In the rows, zero is written as 100.
Each row is followed by its group and then its class within the group.
[95,110,94,110,98,100,95,101,101,116,110,105,95,102,99,102,94,123,101,66,105,113,127,107,97,93,98,105,97,102,107,107,99]	Y B
[96,112,93,101,99,99,86,78,100,118,102,95,100,102,93,110,101,108,105,111,108,110,73,102,103,97,97,110,112,115,101,100,103]	J Z
[98,107,97,120,98,99,99,84,101,112,100,105,100,97,99,93,97,118,97,85,96,105,119,99,100,102,97,102,103,96,108,111,98]	Y B
[103,85,109,75,101,98,97,82,96,66,91,96,97,97,102,96,102,88,89,107,88,94,39,103,118,87,100,94,92,91,90,100,98]	N Q
[90,111,96,107,100,96,88,95,100,114,112,91,95,103,97,108,101,127,100,86,103,118,74,102,111,101,105,110,107,115,93,98,97]	J D
[103,106,100,93,98,101,103,99,101,108,109,97,96,103,99,97,97,119,102,59,105,109,120,101,104,102,98,96,93,85,99,105,95]	Y E
[93,111,95,86,97,99,84,69,99,111,100,96,98,102,98,108,102,112,102,113,103,111,63,103,106,97,103,114,104,111,102,100,101]	J Z
[101,82,104,100,98,103,103,116,102,80,110,89,103,102,99,103,103,107,96,60,98,97,87,97,116,93,102,92,90,88,81,92,95]	N L
[107,121,90,102,97,102,103,69,105,147,101,102,98,108,96,90,95,137,107,48,102,113,138,102,109,109,102,103,104,74,98,110,96]	C F
[102,89,101,91,100,100,102,119,101,93,100,93,102,103,100,100,104,97,97,85,91,96,81,98,110,96,104,93,101,100,91,93,100]	N L
[97,110,102,105,98,101,96,78,98,93,107,104,93,99,102,103,95,117,100,83,109,111,106,102,97,90,96,108,91,95,100,109,99]	Y B
[98,115,96,133,100,100,105,72,102,123,106,106,99,97,99,88,95,131,102,56,106,107,135,101,103,99,99,100,103,83,97,113,96]	C K
[101,112,99,102,103,100,101,81,98,116,100,102,94,98,98,88,95,116,99,87,97,107,100,102,108,107,100,99,105,90,96,109,97]	C K
[102,112,92,108,97,101,94,75,104,129,106,86,108,104,92,107,106,120,105,76,109,105,74,97,118,103,107,105,113,96,86,103,100]	J Z
[107,91,107,74,100,99,99,87,99,80,97,92,101,101,101,97,103,93,95,97,93,96,52,100,119,92,102,95,93,93,88,98,102]	N Q
[96,106,96,110,101,102,92,86,102,107,107,91,105,101,98,112,104,102,104,109,111,101,82,96,99,99,101,108,106,108,94,95,101]	J Z
[104,85,102,76,100,98,101,110,100,101,90,94,99,104,97,90,101,102,97,79,78,94,86,103,117,98,104,92,96,92,97,95,99]	N Q
[97,106,97,120,94,101,95,95,101,106,107,108,99,100,98,102,93,113,98,64,108,108,132,100,93,87,95,102,93,95,108,114,100]	Y B
[98,117,91,129,102,100,102,57,102,136,103,99,101,100,99,85,98,144,102,56,101,109,106,100,118,102,104,102,111,82,88,110,94]	C F
[100,105,97,108,94,104,100,120,102,114,110,101,97,102,99,106,97,112,104,58,110,102,141,100,94,94,98,100,93,96,102,103,100]	Y B
[98,114,96,93,98,99,89,59,101,118,106,90,98,103,96,103,100,126,102,77,106,112,62,103,119,96,106,109,105,95,88,104,97]	J Z
[90,112,95,116,100,98,104,113,100,109,111,110,91,99,99,97,94,113,101,91,108,112,139,102,86,108,98,104,102,106,107,106,99]	Y E
[92,106,97,102,96,102,87,81,101,99,112,85,102,104,99,116,105,117,101,88,112,110,60,99,112,94,104,111,100,106,87,95,98]	J D
[90,106,96,122,98,101,95,113,101,109,118,91,105,105,98,111,102,122,100,55,110,111,107,99,108,94,102,103,101,103,87,97,98]	J D
[99,116,97,106,100,101,94,53,99,118,104,103,99,100,96,94,97,131,102,65,108,111,96,102,110,95,100,105,103,88,96,111,99]	C F
[94,103,98,108,98,99,93,101,103,107,106,102,94,97,100,99,97,126,100,70,97,105,122,101,102,95,99,103,97,101,103,100,97]	Y B
[103,95,105,66,103,97,100,91,95,78,94,98,96,98,102,98,103,86,97,139,96,101,54,102,104,107,73,101,96,103,100,96,100]	N L
[105,113,90,125,97,102,109,112,107,150,109,88,104,108,92,93,97,135,103,39,102,107,139,98,121,97,109,91,114,81,84,108,98]	C F
[94,113,100,101,102,98,102,88,98,106,105,110,89,98,101,90,92,120,98,81,101,113,117,104,98,100,98,104,98,93,106,112,95]	Y E
[96,113,99,84,101,95,87,41,94,110,95,106,91,96,99,92,94,120,96,112,97,114,60,105,112,93,102,103,104,101,102,113,98]	C F
[109,98,103,77,103,101,104,79,97,84,97,94,98,98,102,96,107,89,99,109,103,97,66,101,111,101,99,96,97,85,89,103,97]	N L
[108,88,105,65,100,98,98,96,98,76,93,90,100,99,106,101,104,85,95,108,93,95,45,102,117,91,103,94,95,96,91,96,100]	N Q
[102,93,105,70,99,95,94,90,95,90,98,94,93,101,98,94,99,105,92,79,87,104,51,103,124,84,106,94,97,93,91,101,96]	N Q
[101,109,98,92,98,101,93,74,100,105,107,99,99,102,98,105,100,113,103,86,107,108,81,100,107,95,99,107,97,96,95,105,97]	J Z
[98,113,95,90,100,97,90,73,102,122,107,93,99,105,97,104,102,127,104,81,104,114,75,102,118,104,108,109,107,98,91,100,97]	J D
[103,118,97,99,98,102,104,72,100,119,105,109,91,101,102,89,94,129,104,69,109,113,144,104,96,106,95,104,89,77,106,113,93]	Y E
[96,108,99,101,100,98,98,98,99,103,107,98,93,101,99,101,100,110,98,92,107,110,86,101,106,97,101,102,104,102,94,106,100]	C K
[92,111,99,94,100,99,94,91,99,98,117,88,95,101,100,111,106,111,102,98,114,118,66,100,108,104,103,108,102,105,87,97,95]	J D
[103,82,106,81,100,99,101,105,98,70,97,99,95,96,105,93,100,88,93,101,90,94,72,101,111,92,100,91,91,94,94,96,99]	N Q
[102,117,96,103,99,104,102,87,101,125,111,98,97,101,98,98,96,124,107,59,111,113,126,103,107,104,101,102,100,84,95,110,95]	C K
[99,117,98,92,100,100,93,59,99,113,111,104,88,100,103,92,93,135,101,62,103,118,97,105,110,92,100,106,93,85,101,113,94]	C F
[99,113,96,99,101,98,92,67,99,120,99,103,95,99,97,94,94,119,98,89,98,112,87,104,108,94,101,107,105,101,104,112,99]	C K
[100,112,97,106,100,100,98,83,100,118,108,92,103,103,97,100,100,123,102,70,107,111,88,100,119,99,106,101,107,92,87,105,98]	J D
[97,96,100,87,99,99,94,119,101,89,105,92,98,104,99,109,104,95,103,104,101,95,78,100,104,99,105,100,98,110,96,91,101]	N L
[97,110,95,86,98,98,92,97,100,108,109,96,94,104,99,108,99,108,101,95,108,114,82,103,106,96,104,107,98,109,100,105,98]	J D
[110,83,104,79,98,100,108,113,102,89,95,91,105,101,101,94,106,95,97,88,87,88,91,99,113,107,103,89,93,86,90,90,98]	N Q
[101,108,95,128,97,99,110,104,105,137,102,109,97,102,97,85,91,135,102,39,91,104,161,100,100,101,98,96,100,82,105,108,97]	Y E
[90,113,99,106,101,97,105,123,98,98,119,100,85,98,99,99,96,112,99,82,109,116,105,102,101,104,104,97,104,106,93,106,98]	C K

Each row is followed by its group and then its class within the group.
[107,71,90,89,93,89,103,104,78,100,101,96,103,80,165,110,96,102,99,99,101,83,109,99,91,108,97,99,99,84,92,104,154]	W T
[100,118,84,98,103,106,121,103,82,100,112,116,87,89,125,88,110,95,104,94,106,96,97,101,101,102,99,86,103,65,100,111,98]	P G
[126,125,96,99,97,93,85,107,97,101,99,106,78,89,39,100,91,91,108,98,100,101,68,102,107,96,100,90,106,160,101,117,130]	W T
[102,90,84,98,88,106,115,97,71,99,101,111,93,99,131,93,108,98,113,97,98,95,91,103,89,101,88,82,101,55,99,102,68]	P X
[104,101,122,102,88,91,95,121,85,99,90,86,90,97,80,114,78,97,95,100,102,90,84,101,97,90,99,99,102,156,99,108,157]	W T
[106,97,93,96,95,96,100,107,60,95,100,101,97,96,98,106,94,112,100,91,100,95,89,99,92,102,105,95,102,98,98,112,117]	W T
[113,75,83,92,78,103,121,83,48,96,103,91,105,100,188,107,109,94,117,96,99,81,110,99,88,98,84,94,94,23,97,93,120]	P X
[108,93,87,102,90,98,104,108,59,102,104,95,90,102,131,100,93,98,94,98,102,98,107,100,92,104,107,97,102,77,93,92,123]	W T
[92,65,87,91,81,107,153,91,66,84,103,103,108,117,188,100,118,94,105,103,91,93,126,99,98,98,98,84,94,21,88,89,116]	P G
[113,73,79,94,85,94,107,106,67,107,93,98,93,105,132,118,91,103,110,94,94,88,88,103,97,99,96,93,99,103,102,104,159]	W M
[99,87,81,98,93,84,110,108,68,109,93,126,103,102,79,101,88,104,107,92,99,103,98,100,98,101,106,95,103,102,103,97,80]	W T
[93,63,82,94,74,94,134,91,55,103,98,102,108,100,188,97,108,102,115,111,98,83,121,104,99,103,86,86,93,25,96,89,101]	P G
[109,101,90,95,96,97,118,94,97,99,91,107,84,92,117,92,101,95,113,98,99,98,95,101,100,99,92,81,100,87,102,110,113]	P G
[108,93,97,91,89,98,84,99,92,104,101,99,96,104,74,113,80,103,112,94,103,107,89,90,102,100,104,103,103,130,101,109,118]	W M
[104,84,95,99,92,99,97,107,98,102,91,89,91,79,142,110,96,95,105,92,94,84,101,105,98,99,103,98,106,106,96,104,175]	W M

Each row is followed by its group and then its class within the group.
[90,94,95,92,101,94,88,102,93,97,101,99,104,103,94,98,99,103,104,93,104,103,97,109,101,88,101,107,95,111,104,97,76]	H <105>
[105,98,96,95,89,108,103,102,95,87,106,107,104,87,97,109,100,94,113,102,125,105,97,95,95,96,107,112,101,80,100,101,97]	V <101>
[95,93,113,82,75,92,105,87,99,99,112,99,120,100,89,111,101,97,114,106,112,94,89,94,109,83,113,89,83,126,106,112,89]	A <87>
[102,97,102,106,99,104,103,103,96,90,98,104,104,87,99,102,99,96,104,98,117,105,97,106,94,92,100,115,108,88,102,88,100]	V <103>
[98,91,98,98,89,106,101,103,94,83,106,105,106,85,96,108,104,96,111,100,125,103,102,98,97,87,107,110,107,88,103,100,94]	V <97>
[90,86,96,86,88,92,82,99,86,93,99,102,111,97,95,106,97,108,107,93,124,106,97,103,104,84,107,101,88,104,106,103,66]	H <105>
[83,88,99,101,118,90,100,108,105,106,95,95,102,110,97,94,99,100,95,92,87,97,102,113,105,101,102,100,95,131,96,92,93]	H <99>
[96,93,109,89,76,97,91,92,92,93,102,99,108,86,101,103,100,107,105,101,117,102,105,90,99,82,103,81,105,110,113,102,89]	A <100>
[107,101,85,97,104,107,112,109,99,91,106,109,101,99,94,104,103,90,114,99,110,101,91,106,97,102,107,132,97,82,92,99,99]	V <101>
[98,79,105,90,63,108,94,97,85,70,107,108,118,67,95,121,99,99,119,105,166,111,102,85,100,72,117,101,100,72,108,107,79]	V <97>
[87,80,95,91,87,96,73,102,82,89,96,106,105,88,99,102,98,110,103,91,137,108,106,101,100,80,104,96,97,99,111,97,62]	H <107>
[94,95,112,92,85,96,92,90,95,97,101,96,105,83,104,99,97,103,104,101,105,99,103,99,95,82,97,83,108,122,114,95,91]	A <100>
[99,98,111,75,75,91,93,87,94,101,109,100,113,96,96,108,97,104,112,102,107,97,92,91,101,88,107,80,92,122,106,104,81]	A <81>
[93,84,112,79,52,96,78,84,78,80,108,99,115,73,94,110,100,108,116,103,142,105,105,84,98,61,108,78,104,108,123,108,68]	A <100>
[97,100,113,91,88,94,100,89,101,104,108,99,107,96,95,101,99,99,103,105,92,93,96,100,99,88,101,87,98,128,109,103,96]	A <87>
[96,103,112,92,94,93,104,92,104,108,106,94,105,103,98,98,99,98,101,105,81,91,94,103,101,94,97,88,98,129,106,103,98]	A <87>
[98,91,96,95,96,106,106,107,97,81,107,107,108,84,93,107,100,89,116,100,125,104,94,107,94,89,110,123,105,90,99,95,96]	V <97>
[99,99,107,89,84,97,92,88,96,92,106,98,102,91,98,103,97,102,104,104,101,96,97,96,98,88,99,86,99,116,112,104,87]	A <87>
[89,92,99,95,104,93,93,100,96,102,99,98,100,101,99,96,99,104,105,95,96,99,101,111,100,90,99,102,100,120,106,94,84]	H <107>
[98,91,92,97,100,106,106,107,95,85,104,107,106,85,96,104,100,95,113,97,120,104,98,109,94,88,106,119,105,92,99,92,93]	V <103>
[97,94,120,82,65,92,101,82,98,93,108,97,120,95,91,112,100,100,113,105,128,98,92,86,107,78,112,79,85,114,108,110,89]	A <87>
[95,92,114,78,74,95,96,86,95,97,113,99,114,83,96,109,95,99,112,104,111,94,97,94,99,82,106,84,99,127,112,105,85]	A <87>
[104,92,94,96,86,107,103,106,92,82,107,110,108,82,95,113,102,95,114,102,136,106,98,95,98,90,111,118,103,75,99,105,92]	V <101>
[91,94,93,91,107,93,83,101,91,103,99,98,101,102,100,97,97,108,99,94,98,102,96,116,99,91,96,110,95,113,103,94,75]	H <107>
[87,85,94,87,100,92,88,105,91,97,99,99,107,101,96,101,99,107,105,92,111,103,102,105,102,93,105,101,94,114,103,98,71]	H <105>
[96,91,100,96,98,111,110,104,96,85,103,106,112,85,94,109,97,91,115,100,125,104,91,111,94,87,108,121,97,91,97,93,94]	V <101>
